(in the rows, 128 means zero)
Rows with their classes:
[106 159 131 106 101 115 106 187  85 121 120 144 141 124 163 127 129 145
 130 121 123 127 110 153 131 136 141 127 136 107 167 150  94 120 138  94
 188 102 140 128 134 140 120 117 136 121 101 157 118 114 128 162 138 131
 131 133 145 115 137  35 131 117 162 167 127 103 132 145 111 137 195 122
 126 122  99] => <90>
[132 142 126  98 102 108 115 167  67 127 135 139 131 128 171 120 137 129
 128 103 117 132 123 154 121 139 169 134 173 108 142 149  69 110 175  92
 218 109 136 124 137 142 123 127 126 131 112 164 130 129 140 193 128 133
 149 143 154 114 123  76 148 115 167 151 177 105 138 142 121 134 115 141
 138 126  97] => <87>
[126 148 138  97 112 102  87 207  83 133  97 193 155 113 181 126 100 131
 123 109  86 132 109 162 120 157 131 127 155  94 178 159 114 113 131 120
 238  97 133 110 141 127 122 115 151 106  74 132 120 116 135 140 187 152
 148 166 140 114 108  65 133  89 171 145 136  85 126 159 125 124 116  95
 132  92 111] => <87>
[116 128 164 108  94  87  91 158 105 135 101 152 148 134 185 142 133 128
 124 120 123 133 103 138 142 132 140 129 141 129 166 144 101 113 171 104
 169 125 146 125 146 125 119 129 160 103 102 148 121 135 141 178 106 119
 138 142 138 112 127  64  98 107 157 142 173 116 129 156 118 131 125 123
 134 118 110] => <86>
[117 129 120 116  92 114 117 164  88 141 132 103 138 138 165 127 171 131
 132 101 138 137 118 162 148 123 161 126 161 130 138 149  62 120 201  91
 165 146 142 153 147 129 130 148 151 148 122 174 131 124 134 194  67 127
 120 109 145 110 137  79 115 144 132 138 154 125 131 108  95 134 130 121
 124 107 114] => <87>
[111 122 132 114 103  90 117 166  90 127 106 160 144 119 175 144 147 128
 121 126 127 132 109 132 140 137 161 132 132 127 170 132  92 103 169 104
 155 118 147 119 149 117 130 141 163 103  95 154 125 109 137 174 109 140
 128 130 142 119 123  63 117 114 159 133 184 124 122 153 131 130 120 120
 133 109 102] => <86>
[112 143 116 116 104  98 108 175  93 132 138 119 143 138 173 141 149 130
 136  96 126 124 118 159 135 131 155 130 156 115 151 149  99 106 171 109
 183 120 155 131 160 149 159 141 152 125 104 188 129 140 140 177 108 134
 132 130 139 106 126  61 131 123 151 150 155 115 121 137 119 134 136 118
 130 110 106] => <87>
[126 136 122 106 104 116 104 179  72 118 125 143 135 126 154 128  86 146
 140  91 121 123 118 154 128 141 122 119 140 113 137 131  98 109 133 104
 193 113 123 135 144 175 121 139 132 154 107 155 111 113 129 157 150 139
 126 125 156 103 130  24 153 100 169 161 120 113 136 171 108 128 114 128
 129 123 122] => <90>
[123 130 128 107 107 119 113 183  95 124 115 144 138 131 167 129 125 136
 124 108 124 125 113 148 130 135 148 115 152 123 154 118 110 102 146 112
 175 114 135 133 140 135 121 131 149 178 104 153 116 109 124 170 135 142
 137 133 142 112 127  46 138 116 154 165 157 122 145 134 102 127 136 121
 129 123 130] => <86>
[115 136 126  64 100 119  98 180  89 132 114 156 135 132 166 145 147 125
 143 117 121 127 120 172 125 140 158 118 178 120 163 169  88 123 171 100
 192 119 145 121 130 133 127 123 164 113 105 159 163 118 134 168 115 138
 122 145 138 107 140  67 147 133 154 152 138  98 136 132 129 132 137 121
 138 104 109] => <87>
[112 122 143 110 105  91 102 157  87 155 100 166 140 126 191 142 151 124
 120 132 123 128 102 115 145 122 172 129 139 162 183 160  89 112 170 115
 158 118 151 119 147 109 103 147 170 119 103 149 131 110 148 203 108 141
 140 143 139  91 118  74 123 117 146 126 194 121 115 158 117 122 115 116
 135  99 118] => <86>
[115 116 155 124  69  94 116 147  83 138  93 164 146 125 200 148 149 125
 118 136 120 139  98 119 137 131 151 138 135 161 202 176  96 131 173 111
 161 119 156  97 151 104  99 131 174 103  84 172 139 112 139 192 101 129
 139 130 148  98 108  66 101 132 150 112 203 122 112 168 112 119 118 120
 136 105 128] => <86>
[122 125 126 112 125 107 109 134 109 123 124 169 133 132 152 118 115 125
 139 121 107 128 130 130 116 129 133 139 138 113 143 147 120 105 135 123
 189 127 122 118 137 125 124 116 127 124 110 130 128 118 135 147 173 141
 149 157 149 120 115  93 120  97 165 130 154  77 129 147 131 123 128 121
 136 105 121] => <91>
[126 138 119 103  90 113 183 180  83 118 135 119 134 115 148 127 124 127
 149  71 139 134 119 155 132 127 149 126 157 106 126 142  89 102 149  92
 184 114 124 145 132 158 128 132 137 142 107 158 110 112 141 158 138 127
 120 120 139 115 127  20 132 113 143 159 125 119 146 148 105 140 118 129
 119 126 113] => <90>
[119 139 115 101 102 111 110 161  64 126 138 129 141 128 173 116 136 131
 134  96 125 137 121 173 155 131 168 133 164 105 134 141  63 109 176  95
 212 110 142 132 134 140 124 131 140 135 106 173 132 121 146 161 124 128
 156 126 163 108 128  76 137 120 159 142 185 123 134 135 113 126 127 131
 136 127  93] => <91>
[124 140 122 113  99 123 111 179  90 143 117 124 118 147 168 138 155 126
 118  98 129 143 116 158 133 125 158 123 179 125 148 150  84 112 176  88
 178 118 153 136 141 128 103 137 149 160 102 153 121 133 133 175  58 138
 146 137 130 109 141  70 130 135 147 135 153 108 128 128 110 117 125 117
 130 110 101] => <87>
[114 121 119 105  93 111  98 186  88 120 122 126 136 128 160 129 111 133
 145  90 119 129 128 157 123 140 156 135 154 110 128 125  94 119 148  97
 191 110 127 157 146 167 144 134 139 145 111 158 123 109 132 186 138 151
 131 138 129 112 133  35 137 114 152 163 132 109 148 161  99 133 121 126
 125 115 116] => <90>
[111 146 121 103 100 104 117 187  79 124 124 135 125 143 172 135 141 115
 125 109 120 130 119 158 167 134 142 140 144 112 150 153  79 129 160 103
 206 114 141 125 154 137 141 120 159 144 104 157 122 138 136 189 113 135
 146 142 142 109 125  66 128 113 155 112 176 102 128 143 104 131 129  84
 129 123 115] => <87>
[112 141 113  89  99 109 122 162  82 127 122 148 136 135 176 144 135 131
 125  97 131 132 122 162 135 143 156 135 167 123 137 143  82 113 173 104
 203 114 131 115 136 128 136 133 145 121 110 163 124 127 147 188 124 130
 147 139 154 111 133  69 136 114 161 158 156 107 134 143 111 130 129 126
 119 103 105] => <87>
[102 144 134  98 103 123 103 166 107 133 107 142 134 128 169 158 150 134
 114 102 114  89 109 182 129 132 162 149 163 123 160 149 102 118 180  83
 177 135 131 120 141  95 127 133 163 127 110 142 122 143 133 166 112 136
 127 148 119 118 129  92 149 136 132 157 134 104 102 132 104 128 129 117
 138 111  96] => <87>
[117 138 117 108  96 114  97 189  87 131 125 137 140 131 166 147 132 128
 127 118 119 130 112 151 136 136 146 126 170 104 166 153  90 118 171  90
 200 128 150 131 122 128 125 132 145 109  99 147 154 126 130 169 112 136
 135 146 133 111 133  69 128 115 155 157 144  99 127 137 120 124 119 117
 108 117  79] => <87>
[133 143 133 104  97 119  97 207  67 111 103 155 146 113 155 134  73 127
 159  94 116 134 123 152 129 124 121 132 148 107 132 141  93 104 127 113
 203  89 111 137 142 197 118 129 129 151  97 142  98 111 128 157 192 129
 123 135 175 105 125   4 152  98 218 173 127 106 138 169 115 127 117 128
 127 115 131] => <90>
[115 147 126  88 111 107 117 162  61 133 131 140 107 126 166 126 148 139
 124 101 125 136 108 158 133 133 166 133 155 101 144 149  77 124 174 106
 199 114 140 125 147 122 127 129 146 123 104 163 121 127 142 193 123 124
 150 148 160 103 133  68 133 116 165 148 175 106 134 136 106 120 123 116
 123 102 111] => <87>
[124 139 119 107  78 127 125 186  59 104 149 114 145 132 163 117  88 140
 157  72 125 129 103 139 135 117 141 142 148 128 107 129  84 116 152 106
 188 118 109 141 154 198 125 147 128 165 116 168 114 113 136 170 140 124
 120 103 159 107 141  13 151 111 175 158 169 122 148 136  94 115 107 103
 113 141 121] => <90>
[122 142 128  99 110 104 125 166  69 118 113 145 158 127 179 117 116 127
 121  96 103 132 122 163 133 139 147 128 162 100 149 137  81 103 161 113
 221 106 143 123 138 140 128 132 142 131  75 151 125 127 144 186 160 149
 158 141 145 103 121  78 135 105 168 156 169  86 133 145 114 128 106 127
 129 124 112] => <91>
[134 137 113 105 103 118 101 186  71 114 133 126 139 135 162 133 114 136
 151 105 104 129 120 152 118 138 139 130 151 118 138 144  80 114 156 102
 191 113 137 125 132 174 119 137 135 151 112 167  42 125 142 171 134 126
 135 109 144 105 138  31 140 109 191 161 153 121 130 153 116 133 120 126
 115 106 113] => <90>
[119 143 135 112  92 116 101 194 117 134  90 152 141 137 166 146 152 140
 114 109 126 143 119 163 133 139 155 127 167 115 171 158 103 130 179  90
 187 119 141 133 144 117 116 120 163 114  85 154 124 120 133 158 126 143
 128 140 131 122 130  79 141 121 154 143 158 106 118 134 122 137 123 121
 143  98  95] => <87>
[115 150 104 112 107 115 107 179  95 156 116 120 140 129 148 132 135 124
 125 104 129 131 113 155 138 134 142 135 152 118 137 141  80 110 156 102
 187 116 135 130 129 145 137 143 140 127 131 168 119 125 137 175 106 136
 122 124 141 109 142  45 133 128 147 150 150 111 129 153 107 125 125 129
 125 114 110] => <90>
[114 137 139 111  98 105 121 161 100 140 104 150 147 137 181 143 146 123
 112 122 114 128 110 116 134 127 150 126 149 121 147 151  88 112 161 107
 168 126 152 131 151 120  90 133 153 119 101 181 137 120 127 184 111 135
 124 124 132 106  95  53 110 123 145 138 175 121 121 147 121 137 120 121
 125 108 106] => <86>
